Below are the code and all the weights of a small trained network. Each question names an input and a target symbol and asks about switching units off, where a switched-off unit gives its printed mean instead of its output.

import numpy as np


def w(rows, s, z=0):
    codes = np.array(rows[::2]) - 128.0
    scale = np.full(codes.shape[1], s)
    scale[-1] = z or s
    return codes * scale


def f(y):
    return y / 2 * (1 + np.tanh(0.7978845608 * (y + 0.044715 * y**3)))


def softmax(a):
    e = np.exp(a - a.max(-1, keepdims=True))
    return e / e.sum(-1, keepdims=True)


def log_softmax(a):
    a = a - a.max(-1, keepdims=True)
    return a - np.log(np.exp(a).sum(-1, keepdims=True))


def net(x, mask):
    ids = ['ΓΘΛΦΨβεζη'.index(c) for c in x.split()]
    T = len(ids)
    res = E[ids] + P[:T]
    u = 0
    for l in range(2):
        q, k, v = (res @ M[l].T for M in (Q, K, V))
        z = softmax(np.where(np.tri(T) > 0, q @ k.T / 4**0.5, -1e9)) @ v
        res = res + np.where(mask[u], z, O[l][:, -1]) @ O[l][:, :-1]
        u += 1
        y = f(res @ A[l][:, :-1].T + A[l][:, -1])
        res = res + np.where(mask[u : u + 4], y, B[l][:, -1]) @ B[l][:, :-1]
        u += 4
    return log_softmax(res[-1] @ U[:, :-1].T + U[:, -1])


Q, K, V, O, A, B = {}, {}, {}, {}, {}, {}
E = w([
[178,65,161],'Γ',
[46,132,97],'Θ',
[155,170,137],'Λ',
[196,116,106],'Φ',
[235,114,78],'Ψ',
[192,187,78],'β',
[190,116,106],'ε',
[252,96,105],'ζ',
[18,92,113],'η',
],0.018)
P = w([
[82,221,254],'0',
[168,102,91],'1',
[163,98,86],'2',
[172,89,75],'3',
[158,84,64],'4',
[155,86,61],'5',
[159,79,52],'6',
[173,68,36],'7',
[175,62,28],'8',
[176,57,16],'9',
[163,47,22],'10',
],0.0078)
Q[0] = w([
[217,114,203],'0.h0',
[246,107,145],'0.h0',
[141,119,169],'0.h0',
[215,182,133],'0.h0',
],0.012)
K[0] = w([
[161,129,250],'0.h0',
[94,193,240],'0.h0',
[172,134,165],'0.h0',
[169,248,203],'0.h0',
],0.015)
V[0] = w([
[115,9,196],'0.h0',
[227,89,39],'0.h0',
[162,78,33],'0.h0',
[186,249,2],'0.h0',
],0.0099)
O[0] = w([
[152,249,80,203],'0.h0',
[136,137,180,66],'0.h0',
[144,132,134,23],'0.h0',
[111,77,170,3],'0.h0',
],0.02,0.0055)
A[0] = w([
[229,91,60,106],'0.n0',
[91,172,40,2],'0.n1',
[176,180,131,115],'0.n2',
[3,153,211,117],'0.n3',
],0.0071,0.0073)
B[0] = w([
[20,151,209,247],'0.n0',
[169,80,253,239],'0.n1',
[106,124,158,207],'0.n2',
[100,44,150,134],'0.n3',
],0.0071,0.013)
Q[1] = w([
[7,155,126],'1.h0',
[62,110,55],'1.h0',
[193,154,171],'1.h0',
[50,134,108],'1.h0',
],0.019)
K[1] = w([
[138,149,34],'1.h0',
[62,129,86],'1.h0',
[167,167,205],'1.h0',
[154,115,6],'1.h0',
],0.019)
V[1] = w([
[221,178,92],'1.h0',
[14,35,49],'1.h0',
[1,170,212],'1.h0',
[81,201,99],'1.h0',
],0.0077)
O[1] = w([
[87,177,95,165],'1.h0',
[220,17,100,7],'1.h0',
[192,147,110,151],'1.h0',
[100,2,48,138],'1.h0',
],0.0089,0.012)
A[1] = w([
[79,101,181,93],'1.n0',
[39,108,2,167],'1.n1',
[62,213,139,95],'1.n2',
[179,81,176,252],'1.n3',
],0.0077,0.0035)
B[1] = w([
[196,131,50,141],'1.n0',
[173,171,155,202],'1.n1',
[134,7,109,251],'1.n2',
[83,205,98,185],'1.n3',
],0.011,0.024)
U = w([
[139,149,133,169],'Γ',
[142,224,162,58],'Θ',
[202,110,152,48],'Λ',
[230,248,24,33],'Φ',
[136,158,137,129],'Ψ',
[182,91,61,4],'β',
[118,39,133,50],'ε',
[37,131,72,253],'ζ',
[23,16,254,105],'η',
],0.0079,0.0032)

Each question gives the input, a string of symbols that net reads in full, and the target symbol t.
The units are the heads (4 rows each of Q, K, V and O) and the neurons (one row each of A and B). Each row of codes is followed by its name. A weight is (code - 128) times the scale printed after its matrix; where a second scale follows, it is the last column's (O, A, B and U).
mask holds one flag per unit, layer by layer, with each layer's heads first. A switched-off unit (its flag False) gives its mean, the last column of its rows in O or B, instead of its output. The means were averaged over made-up inputs and are rounded, as every weight is.
A unit's drop is (log p(t) with every unit on - log p(t) with that unit switched off) / (log p(t) with every unit on - log p(t) with every unit switched off).
The circuit of an input: a set's keep is (log p(t) with only the set's units on - log p(t) with every unit switched off) / (log p(t) with every unit on - log p(t) with every unit switched off). Starting from all 10 units, units are removed one at a time, each time the one whose removal leaves the highest keep (on an exact tie, the one counted first), for as long as the keep stays at least 0.8.
units of the circuit, in order: the units of the circuit, biggest drop first
top k neurons: the k neurons with the biggest drops, biggest first
k most important neurons of layer l: the k neurons of layer l with the biggest drops, biggest first
input Γ β Γ Φ ζ, target ζ: units of the circuit, in order -> [0.n0; 1.h0; 1.n2; 0.h0]
input Γ ζ Θ Γ β Γ ζ Γ β, target ζ: units of the circuit, in order -> [1.n2; 1.h0; 0.h0; 0.n0]
input Γ Γ Φ, target ζ: units of the circuit, in order -> [1.n2; 1.h0; 0.h0; 0.n0]
input β Γ Γ β Γ ζ Θ ζ, target Λ: top 2 neurons -> [1.n0; 1.n2]
input Λ Γ β Θ ζ Γ Γ Θ Γ Γ, target ε: units of the circuit, in order -> [0.h0; 1.h0; 0.n1]
input β Θ Θ Φ Γ, target Λ: top neuron -> [0.n0]
input β ζ β ζ ζ Ψ Γ β Γ β Γ, target Λ: units of the circuit, in order -> [1.h0; 0.h0; 1.n0; 1.n2]
input Ψ ζ ε, target Θ: top 2 neurons -> [1.n2; 1.n3]
input Φ Γ ζ Γ Γ Γ ε β η, target Φ: units of the circuit, in order -> [1.n2; 1.h0; 0.h0]
input Θ ζ Θ Γ Γ Λ ζ, target β: units of the circuit, in order -> [1.h0; 0.n1]
input β Γ β Γ Γ Ψ Γ Γ Γ Λ, target Λ: units of the circuit, in order -> [1.h0; 0.h0; 1.n0]
input β Ψ Λ β Ψ η β ζ Γ ζ ζ, target Λ: units of the circuit, in order -> [1.h0; 0.h0; 1.n0]
input Γ Ψ η Γ Γ β Γ ε ζ ε, target ζ: top 2 neurons -> [0.n0; 1.n2]
input Γ Γ Λ Ψ Γ Λ Ψ Θ, target η: units of the circuit, in order -> [0.h0]
input Θ β ζ Γ Ψ Γ β, target β: units of the circuit, in order -> [1.h0; 0.h0]
input ζ ε β Ψ Λ Θ Ψ ζ Γ, target η: top 3 neurons -> [1.n1; 1.n3; 0.n0]
input Γ β Γ Γ Γ η ζ β ε Γ, target ζ: top 3 neurons -> [1.n2; 0.n0; 0.n1]
input Λ ζ Γ Ψ ζ, target ε: top 2 neurons -> [0.n1; 1.n1]
input Ψ ζ Ψ Γ ζ ζ Γ Γ, target Θ: top 2 neurons -> [1.n2; 1.n3]
input Ψ Γ Γ Γ Γ η Φ, target Θ: 2 most important neurons of layer 1 -> [1.n2; 1.n3]
input Ψ Γ Ψ Ψ Ψ Γ ζ Ψ, target Θ: most important neuron of layer 1 -> [1.n2]
